Here is a tiny trained network, its code and every weight. The questions are about switching its units off for an input and a target symbol, where a switched-off unit gives its printed mean instead of its output.

import numpy as np


def w(rows, s, z=0):
    codes = np.array(rows[::2]) - 128.0
    scale = np.full(codes.shape[1], s)
    scale[-1] = z or s
    return codes * scale


def norm(h):
    return h / np.sqrt((h * h).mean(-1, keepdims=True) + 1e-5)


def f(y):
    return np.maximum(y, 0)


def softmax(a):
    e = np.exp(a - a.max(-1, keepdims=True))
    return e / e.sum(-1, keepdims=True)


def log_softmax(a):
    a = a - a.max(-1, keepdims=True)
    return a - np.log(np.exp(a).sum(-1, keepdims=True))


def net(x, mask):
    ids = ['ΣΦαβγδεζημξπτψω'.index(c) for c in x.split()]
    T = len(ids)
    res = E[ids] + P[:T]
    q, k, v = (norm(res) @ M[0].T for M in (Q, K, V))
    z = softmax(np.where(np.tri(T) > 0, q @ k.T / 2**0.5, -1e9)) @ v
    res = res + np.where(mask[0], z, O[0][:, -1]) @ O[0][:, :-1]
    y = f(norm(res) @ A[0][:, :-1].T + A[0][:, -1])
    res = res + np.where(mask[1:25], y, B[0][:, -1]) @ B[0][:, :-1]
    return log_softmax(norm(res)[-1] @ U[:, :-1].T + U[:, -1])


Q, K, V, O, A, B = {}, {}, {}, {}, {}, {}
E = w([
[166,101,96,120],'Σ',
[123,130,143,190],'Φ',
[139,69,175,162],'α',
[164,148,106,85],'β',
[162,209,160,163],'γ',
[142,136,125,148],'δ',
[130,141,116,97],'ε',
[139,140,128,160],'ζ',
[135,72,118,83],'η',
[154,64,184,83],'μ',
[149,146,109,89],'ξ',
[253,208,153,129],'π',
[131,103,128,40],'τ',
[114,129,142,121],'ψ',
[96,139,94,129],'ω',
],0.033)
P = w([
[245,111,166,131],'0',
[228,125,155,135],'1',
[207,131,147,135],'2',
[194,136,143,141],'3',
[183,138,139,147],'4',
[169,140,135,150],'5',
],0.011)
Q[0] = w([
[63,187,90,5],'head 1',
[59,113,226,198],'head 1',
],0.014)
K[0] = w([
[90,44,65,120],'head 1',
[171,167,248,139],'head 1',
],0.014)
V[0] = w([
[159,149,249,101],'head 1',
[137,218,112,136],'head 1',
],0.013)
O[0] = w([
[10,123,133,68,246],'head 1',
[81,195,178,166,143],'head 1',
],0.013,0.012)
A[0] = w([
[214,79,112,163,110],'neuron 1',
[99,188,10,124,62],'neuron 2',
[152,99,50,118,62],'neuron 3',
[137,97,131,65,54],'neuron 4',
[207,142,137,125,112],'neuron 5',
[118,175,180,140,96],'neuron 6',
[205,133,151,162,7],'neuron 7',
[156,113,88,248,3],'neuron 8',
[106,103,174,145,62],'neuron 9',
[53,157,61,167,102],'neuron 10',
[169,200,21,128,115],'neuron 11',
[68,92,144,178,56],'neuron 12',
[227,175,111,145,41],'neuron 13',
[43,162,87,132,130],'neuron 14',
[59,139,98,137,101],'neuron 15',
[107,169,178,114,183],'neuron 16',
[132,160,159,109,21],'neuron 17',
[164,112,20,145,62],'neuron 18',
[131,125,129,118,55],'neuron 19',
[64,121,61,93,52],'neuron 20',
[133,106,122,59,49],'neuron 21',
[149,113,153,230,65],'neuron 22',
[54,102,34,131,81],'neuron 23',
[175,36,150,211,29],'neuron 24',
],0.016,0.0047)
B[0] = w([
[69,135,162,159,178],'neuron 1',
[101,126,140,47,146],'neuron 2',
[93,90,86,153,146],'neuron 3',
[173,178,104,176,183],'neuron 4',
[120,91,180,122,196],'neuron 5',
[111,110,101,184,180],'neuron 6',
[122,163,198,143,162],'neuron 7',
[196,206,155,163,151],'neuron 8',
[123,154,88,97,163],'neuron 9',
[158,105,208,100,180],'neuron 10',
[97,96,132,79,201],'neuron 11',
[157,182,140,88,182],'neuron 12',
[108,93,158,121,206],'neuron 13',
[103,96,140,92,239],'neuron 14',
[135,95,121,85,204],'neuron 15',
[80,111,101,148,254],'neuron 16',
[100,135,138,116,151],'neuron 17',
[62,113,109,172,153],'neuron 18',
[135,128,125,115,128],'neuron 19',
[110,82,65,139,204],'neuron 20',
[157,170,85,188,190],'neuron 21',
[248,129,121,164,157],'neuron 22',
[141,53,165,57,188],'neuron 23',
[186,111,196,137,161],'neuron 24',
],0.014,0.0081)
U = w([
[84,94,106,73,164],'Σ',
[184,234,161,7,75],'Φ',
[115,254,99,110,175],'α',
[102,49,181,205,72],'β',
[94,177,61,162,131],'γ',
[138,147,154,139,82],'δ',
[247,76,115,47,10],'ε',
[199,133,51,108,208],'ζ',
[84,123,96,217,101],'η',
[161,38,72,185,137],'μ',
[185,191,121,113,165],'ξ',
[26,221,157,165,84],'π',
[128,165,87,208,131],'τ',
[94,195,223,107,132],'ψ',
[188,56,173,125,119],'ω',
],0.02,0.011)

Each question gives the input, a string of symbols that net reads in full, and the target symbol t.
The units are the heads (2 rows each of Q, K, V and O) and the neurons (one row each of A and B). Each row of codes is followed by its name. A weight is (code - 128) times the scale printed after its matrix; where a second scale follows, it is the last column's (O, A, B and U).
mask holds one flag per unit, heads first, then neurons. A switched-off unit (its flag False) gives its mean, the last column of its rows in O or B, instead of its output. The means were averaged over made-up inputs and are rounded, as every weight is.
A unit's drop is (log p(t) with every unit on - log p(t) with that unit switched off) / (log p(t) with every unit on - log p(t) with every unit switched off).
The circuit of an input: a set's keep is (log p(t) with only the set's units on - log p(t) with every unit switched off) / (log p(t) with every unit on - log p(t) with every unit switched off). Starting from the 12 units with the biggest drops (on a tie, the unit counted first), units are removed one at a time, each time the one whose removal leaves the highest keep (on an exact tie, the one counted first), for as long as the keep stays at least 0.8.
units of the circuit, in order: the units of the circuit, biggest drop first
k most important neurons: the k neurons with the biggest drops, biggest first
drop of u: that unit's drop, to one decimal
input γ ξ ψ ξ π Φ, target ψ: units of the circuit, in order	neuron 12
input π α μ, target ψ: 3 most important neurons	neuron 20; neuron 15; neuron 23
input ε π β α, target ψ: units of the circuit, in order	neuron 12; head 1
input β Φ Φ γ Φ, target π: 3 most important neurons	neuron 6; neuron 23; neuron 16
input α τ β, target ζ: units of the circuit, in order	head 1; neuron 21; neuron 4
input ω α ψ ξ, target ψ: units of the circuit, in order	head 1; neuron 7; neuron 1
input δ Φ γ δ, target π: 2 most important neurons	neuron 23; neuron 6
input η Φ Σ, target β: 2 most important neurons	neuron 1; neuron 18
input γ π α, target ψ: 3 most important neurons	neuron 12; neuron 20; neuron 21
input ψ ψ β γ, target π: drop of neuron 6	0.2
input ψ ξ Φ μ μ α, target Σ: drop of head 1	2.1
input ψ ψ α ψ η β, target μ: drop of neuron 4	0.1
input ζ γ α ω η, target ω: drop of neuron 22	0.2
input δ β Φ, target ξ: most important neuron	neuron 22
